Below are the code and all the weights of a small trained network. Each question names an input and a class and asks about switching units off, where a switched-off unit gives its printed mean instead of its output.

import numpy as np


def w(rows, s, z=0):
    codes = np.array(rows[::2]) - 128.0
    scale = np.full(codes.shape[1], s)
    scale[-1] = z or s
    return codes * scale


def f(y):
    return np.maximum(y, 0)


def log_softmax(a):
    a = a - a.max(-1, keepdims=True)
    return a - np.log(np.exp(a).sum(-1, keepdims=True))


def net(x, mask):
    res = np.array(x, float).reshape(1, 6) / 4 @ E
    y = f(res @ A[0][:, :-1].T + A[0][:, -1])
    res = res + np.where(mask, y, B[0][:, -1]) @ B[0][:, :-1]
    return log_softmax(res[-1] @ U[:, :-1].T + U[:, -1])


A, B = {}, {}
E = w([
[127,126,128],'x0',
[129,128,128],'x1',
[127,204,225],'x2',
[128,128,128],'x3',
[1,138,117],'x4',
[151,230,54],'x5',
],0.0093)
A[0] = w([
[132,117,139,64],'N0',
[80,131,138,134],'N1',
[135,71,226,71],'N2',
[135,161,110,91],'N3',
[155,128,129,237],'N4',
[78,139,129,53],'N5',
[122,63,85,94],'N6',
[159,194,96,81],'N7',
[151,114,106,221],'N8',
[142,181,109,86],'N9',
[142,106,45,42],'N10',
[124,93,158,52],'N11',
[123,92,163,70],'N12',
[130,156,119,84],'N13',
[132,213,239,4],'N14',
[177,117,134,25],'N15',
[123,125,146,90],'N16',
[222,103,130,95],'N17',
[4,153,142,102],'N18',
[127,49,126,81],'N19',
[212,118,134,88],'N20',
[147,192,94,57],'N21',
[161,65,52,12],'N22',
[134,158,206,92],'N23',
[172,122,127,84],'N24',
[180,125,150,94],'N25',
[137,140,146,103],'N26',
[143,195,90,66],'N27',
[135,90,86,30],'N28',
[135,166,108,81],'N29',
[75,141,130,63],'N30',
[122,125,127,55],'N31',
[132,160,125,100],'N32',
[142,191,232,99],'N33',
[253,134,181,92],'N34',
[136,89,188,84],'N35',
[118,81,191,45],'N36',
[43,134,102,93],'N37',
[127,97,157,90],'N38',
],0.018,0.0045)
B[0] = w([
[144,142,126,133],'N0',
[128,124,175,176],'N1',
[147,236,87,225],'N2',
[123,168,118,160],'N3',
[108,130,159,182],'N4',
[132,125,168,162],'N5',
[136,86,65,197],'N6',
[158,205,87,201],'N7',
[154,102,140,182],'N8',
[140,188,112,179],'N9',
[99,89,54,188],'N10',
[121,171,118,161],'N11',
[142,179,120,168],'N12',
[130,154,116,150],'N13',
[122,3,35,240],'N14',
[148,114,157,157],'N15',
[135,131,118,139],'N16',
[123,110,204,213],'N17',
[126,127,245,243],'N18',
[118,162,68,196],'N19',
[134,118,196,200],'N20',
[140,205,102,191],'N21',
[118,33,89,205],'N22',
[105,90,76,200],'N23',
[124,118,157,162],'N24',
[123,122,168,174],'N25',
[144,108,120,145],'N26',
[129,214,109,196],'N27',
[123,77,95,165],'N28',
[120,175,117,163],'N29',
[98,136,169,167],'N30',
[114,130,134,128],'N31',
[126,152,113,155],'N32',
[123,22,70,240],'N33',
[124,132,249,248],'N34',
[137,194,104,188],'N35',
[138,207,111,191],'N36',
[161,88,200,202],'N37',
[128,171,120,163],'N38',
],0.042,0.011)
U = w([
[47,128,255,99],'0',
[42,88,97,253],'1',
[67,233,120,6],'2',
],0.0061,0.0053)

Each question gives the input, the list of numbers given to net, and the class t.
The units are the neurons (one row each of A and B). Each row of codes is followed by its name. A weight is (code - 128) times the scale printed after its matrix; where a second scale follows, it is the last column's (A, B and U).
mask holds one flag per neuron, in row order. A switched-off neuron (its flag False) gives its mean, the last column of its row in B, instead of its output. The means were averaged over made-up inputs and are rounded, as every weight is.
A unit's drop is (log p(t) with every unit on - log p(t) with that unit switched off) / (log p(t) with every unit on - log p(t) with every unit switched off).
most important unit: the unit with the biggest drop
k most important neurons: the k neurons with the biggest drops, biggest first
drop when u is switched off: that unit's drop, to one decimal
input [0,-1,4,4,7,7], class 0: most important unit	N18
input [-6,-2,8,-4,3,-6], class 1: 2 most important neurons	(N14, N33)
input [-2,6,-6,8,-4,-7], class 2: 3 most important neurons	(N14, N2, N33)
input [-4,1,-5,-1,-7,-8], class 2: 4 most important neurons	(N2, N19, N18, N35)
input [2,3,3,6,-8,7], class 0: 2 most important neurons	(N34, N17)
input [-6,-3,0,-4,-2,3], class 2: 2 most important neurons	(N18, N37)
input [8,-4,8,-1,3,8], class 1: 3 most important neurons	(N14, N33, N2)
input [6,8,8,-1,-6,-1], class 1: 3 most important neurons	(N14, N33, N23)
input [7,5,8,4,-2,8], class 1: 3 most important neurons	(N14, N33, N2)
input [4,0,2,2,-6,-7], class 2: 2 most important neurons	(N2, N35)
input [0,-5,-3,-5,3,2], class 0: 2 most important neurons	(N14, N33)
input [-3,-3,-3,-3,3,-4], class 2: 2 most important neurons	(N34, N14)
input [-7,4,5,2,0,4], class 1: 2 most important neurons	(N14, N33)
input [6,1,-3,-2,-4,6], class 2: most important unit	N7
input [-3,-4,-5,8,6,-6], class 0: 2 most important neurons	(N18, N37)
input [1,-2,8,3,5,-5], class 1: drop when N14 is switched off	1.1
input [-6,4,0,7,-8,6], class 0: drop when N34 is switched off	0.8
input [5,1,3,0,-6,-8], class 2: drop when N2 is switched off	2.3
input [-7,1,5,-5,0,-8], class 2: drop when N2 is switched off	0.9
input [4,6,3,4,-2,1], class 1: most important unit	N18
